Below are the code and all the weights of a small trained network. Each question names an input and a target symbol and asks about switching units off, where a switched-off unit gives its printed mean instead of its output.

import numpy as np


def w(rows, s, z=0):
    codes = np.array(rows[::2]) - 128.0
    scale = np.full(codes.shape[1], s)
    scale[-1] = z or s
    return codes * scale


def norm(h):
    return h / np.sqrt((h * h).mean(-1, keepdims=True) + 1e-5)


def f(y):
    return np.maximum(y, 0)


def softmax(a):
    e = np.exp(a - a.max(-1, keepdims=True))
    return e / e.sum(-1, keepdims=True)


def log_softmax(a):
    a = a - a.max(-1, keepdims=True)
    return a - np.log(np.exp(a).sum(-1, keepdims=True))


def net(x, mask):
    ids = ['δζημξτω'.index(c) for c in x.split()]
    T = len(ids)
    res = E[ids] + P[:T]
    u = 0
    for l in range(2):
        q, k, v = (norm(res) @ M[l].T for M in (Q, K, V))
        z = softmax(np.where(np.tri(T) > 0, q @ k.T / 3**0.5, -1e9)) @ v
        res = res + np.where(mask[u], z, O[l][:, -1]) @ O[l][:, :-1]
        u += 1
        y = f(norm(res) @ A[l][:, :-1].T + A[l][:, -1])
        res = res + np.where(mask[u : u + 4], y, B[l][:, -1]) @ B[l][:, :-1]
        u += 4
    return log_softmax(norm(res)[-1] @ U[:, :-1].T + U[:, -1])


Q, K, V, O, A, B = {}, {}, {}, {}, {}, {}
E = w([
[79,93,172,180,229,28,171,249,142],'δ',
[126,148,155,200,132,118,78,162,120],'ζ',
[118,125,150,117,128,175,60,211,59],'η',
[209,44,114,129,68,81,53,104,162],'μ',
[117,222,198,156,132,184,95,149,104],'ξ',
[177,161,16,35,241,136,189,151,154],'τ',
[128,161,147,193,68,111,103,176,86],'ω',
],0.019)
P = w([
[21,79,170,129,89,93,59,74,216],'0',
[83,93,128,209,98,179,91,143,206],'1',
[54,146,139,116,90,69,17,77,163],'2',
[133,118,144,199,109,174,108,154,178],'3',
[93,167,147,93,104,59,29,88,141],'4',
[158,133,144,187,130,166,126,172,154],'5',
[114,185,144,80,114,45,54,105,118],'6',
[176,146,146,176,135,148,143,185,135],'7',
[135,193,146,83,152,27,59,110,97],'8',
[182,149,112,177,149,141,179,204,91],'9',
[159,201,152,76,167,5,90,117,63],'10',
[190,167,155,159,145,82,102,171,121],'11',
],0.013)
Q[0] = w([
[2,108,140,136,53,163,172,64,148],'L0H0',
[110,50,249,154,161,107,107,143,111],'L0H0',
[214,193,186,124,107,160,37,160,150],'L0H0',
],0.0046)
K[0] = w([
[53,46,240,145,124,51,96,254,223],'L0H0',
[191,169,153,188,104,131,93,81,21],'L0H0',
[183,95,57,129,187,175,4,84,167],'L0H0',
],0.0041)
V[0] = w([
[57,11,179,128,155,110,209,82,79],'L0H0',
[118,123,212,193,68,96,69,233,91],'L0H0',
[174,193,170,73,2,171,170,128,82],'L0H0',
],0.0058)
O[0] = w([
[137,125,117,65,55,188,124,62,143,26],'L0H0',
[66,106,138,122,134,87,161,149,178,254],'L0H0',
[77,99,1,210,210,144,62,22,81,85],'L0H0',
],0.0083,0.0065)
A[0] = w([
[145,107,133,132,103,112,122,106,137,127],'L0N0',
[145,100,103,94,151,120,135,109,186,135],'L0N1',
[124,134,130,97,175,120,205,114,207,91],'L0N2',
[104,74,172,194,70,230,215,41,8,7],'L0N3',
],0.017,0.02)
B[0] = w([
[146,153,138,127,132,131,127,170,109,206],'L0N0',
[122,144,78,147,140,134,92,151,190,254],'L0N1',
[52,134,45,120,137,97,105,128,178,216],'L0N2',
[76,58,5,190,69,87,145,203,221,128],'L0N3',
],0.019,0.0035)
Q[1] = w([
[177,103,142,230,163,224,168,231,159],'L1H0',
[111,100,43,94,174,161,234,58,184],'L1H0',
[141,248,85,108,217,42,127,251,98],'L1H0',
],0.014)
K[1] = w([
[138,188,147,29,150,8,61,61,89],'L1H0',
[85,112,123,90,53,160,64,61,213],'L1H0',
[253,162,82,90,175,122,197,88,132],'L1H0',
],0.015)
V[1] = w([
[135,33,100,50,146,174,34,192,101],'L1H0',
[23,249,208,101,223,235,159,124,78],'L1H0',
[158,104,145,144,50,85,107,165,57],'L1H0',
],0.013)
O[1] = w([
[105,136,155,214,70,32,81,125,61,254],'L1H0',
[140,10,89,176,41,240,82,248,220,104],'L1H0',
[20,153,94,114,145,54,137,92,129,149],'L1H0',
],0.015,0.0096)
A[1] = w([
[172,147,188,75,159,93,120,253,160,232],'L1N0',
[85,10,101,177,151,61,99,145,101,3],'L1N1',
[196,72,212,194,121,133,62,134,63,235],'L1N2',
[33,109,75,64,143,76,139,173,179,172],'L1N3',
],0.013,0.0058)
B[1] = w([
[121,64,211,188,76,140,165,96,92,247],'L1N0',
[71,168,165,204,124,74,113,144,80,201],'L1N1',
[127,217,85,155,205,191,102,149,161,251],'L1N2',
[107,250,60,107,114,132,150,155,167,212],'L1N3',
],0.016,0.015)
U = w([
[124,55,116,64,168,84,156,61,81,252],'δ',
[143,182,180,91,3,115,244,186,108,46],'ζ',
[116,43,84,42,132,175,99,106,143,254],'η',
[224,234,86,130,159,207,116,145,75,45],'μ',
[97,77,208,147,113,156,184,75,118,112],'ξ',
[26,108,91,192,171,93,87,164,128,44],'τ',
[73,187,21,68,235,197,126,103,191,102],'ω',
],0.008,0.0091)

Each question gives the input, a string of symbols that net reads in full, and the target symbol t.
The units are the heads (3 rows each of Q, K, V and O) and the neurons (one row each of A and B). Each row of codes is followed by its name. A weight is (code - 128) times the scale printed after its matrix; where a second scale follows, it is the last column's (O, A, B and U).
mask holds one flag per unit, layer by layer, with each layer's heads first. A switched-off unit (its flag False) gives its mean, the last column of its rows in O or B, instead of its output. The means were averaged over made-up inputs and are rounded, as every weight is.
A unit's drop is (log p(t) with every unit on - log p(t) with that unit switched off) / (log p(t) with every unit on - log p(t) with every unit switched off).
The circuit of an input: a set's keep is (log p(t) with only the set's units on - log p(t) with every unit switched off) / (log p(t) with every unit on - log p(t) with every unit switched off). Starting from all 10 units, units are removed one at a time, each time the one whose removal leaves the highest keep (on an exact tie, the one counted first), for as long as the keep stays at least 0.8.
circuit, biggest first: the units of the circuit, biggest drop first
most important unit: the unit with the biggest drop
k most important neurons: the k neurons with the biggest drops, biggest first
k most important neurons of layer l: the k neurons of layer l with the biggest drops, biggest first
input η μ μ τ δ τ η ω η, target ω: 3 most important neurons -> (L0N1, L0N2, L1N3)
input η μ η η τ δ η, target ξ: 2 most important neurons of layer 1 -> (L1N0, L1N3)
input μ ξ η ξ η μ ω, target δ: most important unit -> L0N0
input ζ η τ δ ζ η, target ζ: 3 most important neurons -> (L0N2, L0N1, L1N3)
input μ δ η, target ξ: circuit, biggest first -> (L1N0, L1H0)
input ω η η η μ τ η η μ μ, target δ: circuit, biggest first -> (L1H0, L0N2)
input η η ξ τ τ μ η, target δ: 2 most important neurons of layer 0 -> (L0N2, L0N0)
input ζ ξ η τ η η η η η δ, target ξ: 3 most important neurons -> (L1N0, L1N3, L0N2)
input δ μ ζ, target δ: circuit, biggest first -> (L1H0, L0N0, L0H0, L0N2)
input τ η ζ ξ, target ζ: 2 most important neurons of layer 0 -> (L0N2, L0N1)
input η η η δ η τ μ μ ξ ξ, target η: circuit, biggest first -> (L1H0, L0N1)
input η η η μ δ η ω τ τ, target μ: 4 most important neurons -> (L0N1, L0N2, L1N0, L1N1)
input η η μ η η μ ω μ η τ ξ ξ, target η: circuit, biggest first -> (L1H0, L0N2)
input τ δ ω, target ξ: circuit, biggest first -> (L1H0, L1N0, L1N3)
input η ξ η, target η: circuit, biggest first -> (L1H0)
input ξ η ζ δ μ μ ξ, target δ: 2 most important neurons -> (L0N0, L0N2)
input η η η δ, target ζ: 4 most important neurons -> (L1N3, L1N2, L1N0, L0N2)
input η μ ξ ω η ζ μ, target ζ: 2 most important neurons of layer 1 -> (L1N2, L1N0)
input ω τ μ τ, target μ: 2 most important neurons -> (L0N1, L0N0)
input η τ η ζ η μ η μ μ μ τ ω, target μ: most important unit -> L0H0
input η τ η ξ ξ ξ ω, target η: circuit, biggest first -> (L0N2, L1H0)
input η ζ η μ ω μ, target ω: circuit, biggest first -> (L1H0, L0N1)
input δ ξ η μ ξ δ ξ μ η δ δ ζ, target ξ: circuit, biggest first -> (L1N0, L1H0)
input η μ η η η τ ζ ξ, target ζ: 2 most important neurons of layer 1 -> (L1N2, L1N0)
input μ ξ η ζ τ ω ω ξ, target ω: circuit, biggest first -> (L0N1, L0N2, L1H0)
input η η δ ξ, target ξ: circuit, biggest first -> (L1H0, L1N0, L1N3)
input δ μ δ τ η δ ω η τ δ, target ξ: circuit, biggest first -> (L1N0, L1H0)
